Below is a small trained network, with its code and all its weights. Each question gives an input and a class and asks what happens when units are switched off, that is, made to give their printed mean instead of their output.

import numpy as np


def w(rows, s, z=0):
    codes = np.array(rows[::2]) - 128.0
    scale = np.full(codes.shape[1], s)
    scale[-1] = z or s
    return codes * scale


def f(y):
    return y / 2 * (1 + np.tanh(0.7978845608 * (y + 0.044715 * y**3)))


def log_softmax(a):
    a = a - a.max(-1, keepdims=True)
    return a - np.log(np.exp(a).sum(-1, keepdims=True))


def net(x, mask):
    res = np.array(x, float).reshape(1, 8) / 4 @ E
    y = f(res @ A[0][:, :-1].T + A[0][:, -1])
    res = res + np.where(mask, y, B[0][:, -1]) @ B[0][:, :-1]
    return log_softmax(res[-1] @ U[:, :-1].T + U[:, -1])


A, B = {}, {}
E = w([
[125,188,214,148,99,112,225],'x0',
[88,125,42,98,77,50,94],'x1',
[209,119,69,119,40,67,159],'x2',
[171,27,167,83,185,213,173],'x3',
[75,3,98,156,120,134,145],'x4',
[121,92,138,160,69,89,69],'x5',
[173,161,144,168,202,67,173],'x6',
[135,77,104,230,124,186,91],'x7',
],0.0064)
A[0] = w([
[157,10,114,100,166,143,213,143],'N0',
[100,160,154,147,174,146,167,26],'N1',
[193,212,88,202,74,53,154,214],'N2',
[159,193,59,172,95,64,164,132],'N3',
[210,63,178,210,219,194,180,162],'N4',
[115,134,149,130,128,127,100,252],'N5',
[199,126,18,113,197,134,20,200],'N6',
[139,100,130,110,98,174,172,133],'N7',
[51,31,56,179,110,32,99,232],'N8',
[109,89,97,194,167,118,128,186],'N9',
[153,88,184,161,178,164,150,105],'N10',
[133,36,86,208,61,216,93,122],'N11',
[143,152,165,92,106,81,113,120],'N12',
[72,177,156,211,230,166,164,139],'N13',
[131,139,220,195,94,39,39,210],'N14',
[122,153,128,97,154,111,102,175],'N15',
],0.014,0.0031)
B[0] = w([
[123,124,108,126,142,5,111,231],'N0',
[132,158,79,117,147,156,128,163],'N1',
[158,173,113,115,102,35,129,227],'N2',
[175,183,152,120,90,98,111,198],'N3',
[172,129,230,77,99,153,107,250],'N4',
[127,152,120,138,112,145,160,152],'N5',
[53,172,106,121,195,145,81,228],'N6',
[114,117,109,154,127,89,135,165],'N7',
[80,115,115,172,108,127,11,246],'N8',
[81,111,146,96,90,112,125,173],'N9',
[172,135,164,122,118,141,145,190],'N10',
[102,64,119,192,68,200,113,250],'N11',
[104,105,123,135,75,149,157,161],'N12',
[54,170,123,76,138,165,169,213],'N13',
[84,91,90,107,111,106,226,190],'N14',
[139,137,119,155,126,135,172,157],'N15',
],0.029,0.013)
U = w([
[84,80,170,114,85,214,153,199],'0',
[66,159,58,128,116,63,132,251],'1',
[185,70,144,126,153,64,121,2],'2',
[122,182,130,69,218,198,193,132],'3',
[111,147,157,121,111,97,53,100],'4',
[78,76,66,211,128,175,95,94],'5',
[254,150,171,101,76,78,170,64],'6',
],0.0069,0.0036)

Each question gives the input, the list of numbers given to net, and the class t.
The units are the neurons (one row each of A and B). Each row of codes is followed by its name. A weight is (code - 128) times the scale printed after its matrix; where a second scale follows, it is the last column's (A, B and U).
mask holds one flag per neuron, in row order. A switched-off neuron (its flag False) gives its mean, the last column of its row in B, instead of its output. The means were averaged over made-up inputs and are rounded, as every weight is.
A unit's drop is (log p(t) with every unit on - log p(t) with that unit switched off) / (log p(t) with every unit on - log p(t) with every unit switched off).
The circuit of an input: a set's keep is (log p(t) with only the set's units on - log p(t) with every unit switched off) / (log p(t) with every unit on - log p(t) with every unit switched off). Starting from the 12 units with the biggest drops (on a tie, the unit counted first), units are removed one at a time, each time the one whose removal leaves the highest keep (on an exact tie, the one counted first), for as long as the keep stays at least 0.8.
units of the circuit, in order: the units of the circuit, biggest drop first
most important unit: the unit with the biggest drop
k most important neurons: the k neurons with the biggest drops, biggest first
drop of u: that unit's drop, to one decimal
input [6,-7,-5,4,6,0,-7,-3], class 6: most important unit	N0
input [0,1,1,6,7,0,8,-1], class 2: units of the circuit, in order	(N0 N6 N10)
input [5,-6,5,2,8,-3,-3,6], class 0: 4 most important neurons	(N11 N2 N4 N3)
input [6,8,8,-5,-1,2,-4,-4], class 6: 3 most important neurons	(N3 N6 N2)
input [3,7,-5,7,-5,-4,-8,4], class 5: units of the circuit, in order	(N4 N2)
input [-7,-8,-2,-8,0,5,-3,-3], class 5: units of the circuit, in order	(N2 N4)
input [-5,5,-6,7,-5,-5,-5,0], class 3: units of the circuit, in order	(N8 N11)
input [-7,-1,-4,3,-8,8,0,-6], class 3: 4 most important neurons	(N8 N11 N0 N2)
input [-5,-8,-2,1,-5,5,1,-8], class 3: 2 most important neurons	(N11 N8)
input [4,6,-4,8,0,0,1,-6], class 2: 2 most important neurons	(N6 N13)
input [4,4,-5,2,-6,3,1,6], class 3: units of the circuit, in order	(N11 N8 N0)
input [-5,-4,3,6,-2,-7,-7,8], class 0: 2 most important neurons	(N11 N4)
input [4,5,-2,0,-8,-1,5,1], class 6: 3 most important neurons	(N6 N8 N3)
input [-4,-5,0,-8,-7,7,0,-1], class 1: 2 most important neurons	(N4 N14)
input [-8,0,-6,1,3,-2,0,8], class 5: units of the circuit, in order	(N11)
input [-2,6,0,-6,3,-6,-1,-3], class 4: 2 most important neurons	(N8 N14)
input [0,1,7,5,7,-2,8,-3], class 6: 2 most important neurons	(N6 N4)
input [-2,-5,1,7,5,-7,-1,-3], class 6: drop of N4	0.2
input [8,-5,-3,7,-8,-4,8,-8], class 3: drop of N13	1.5
input [8,2,0,1,-2,8,-3,8], class 5: units of the circuit, in order	(N11)
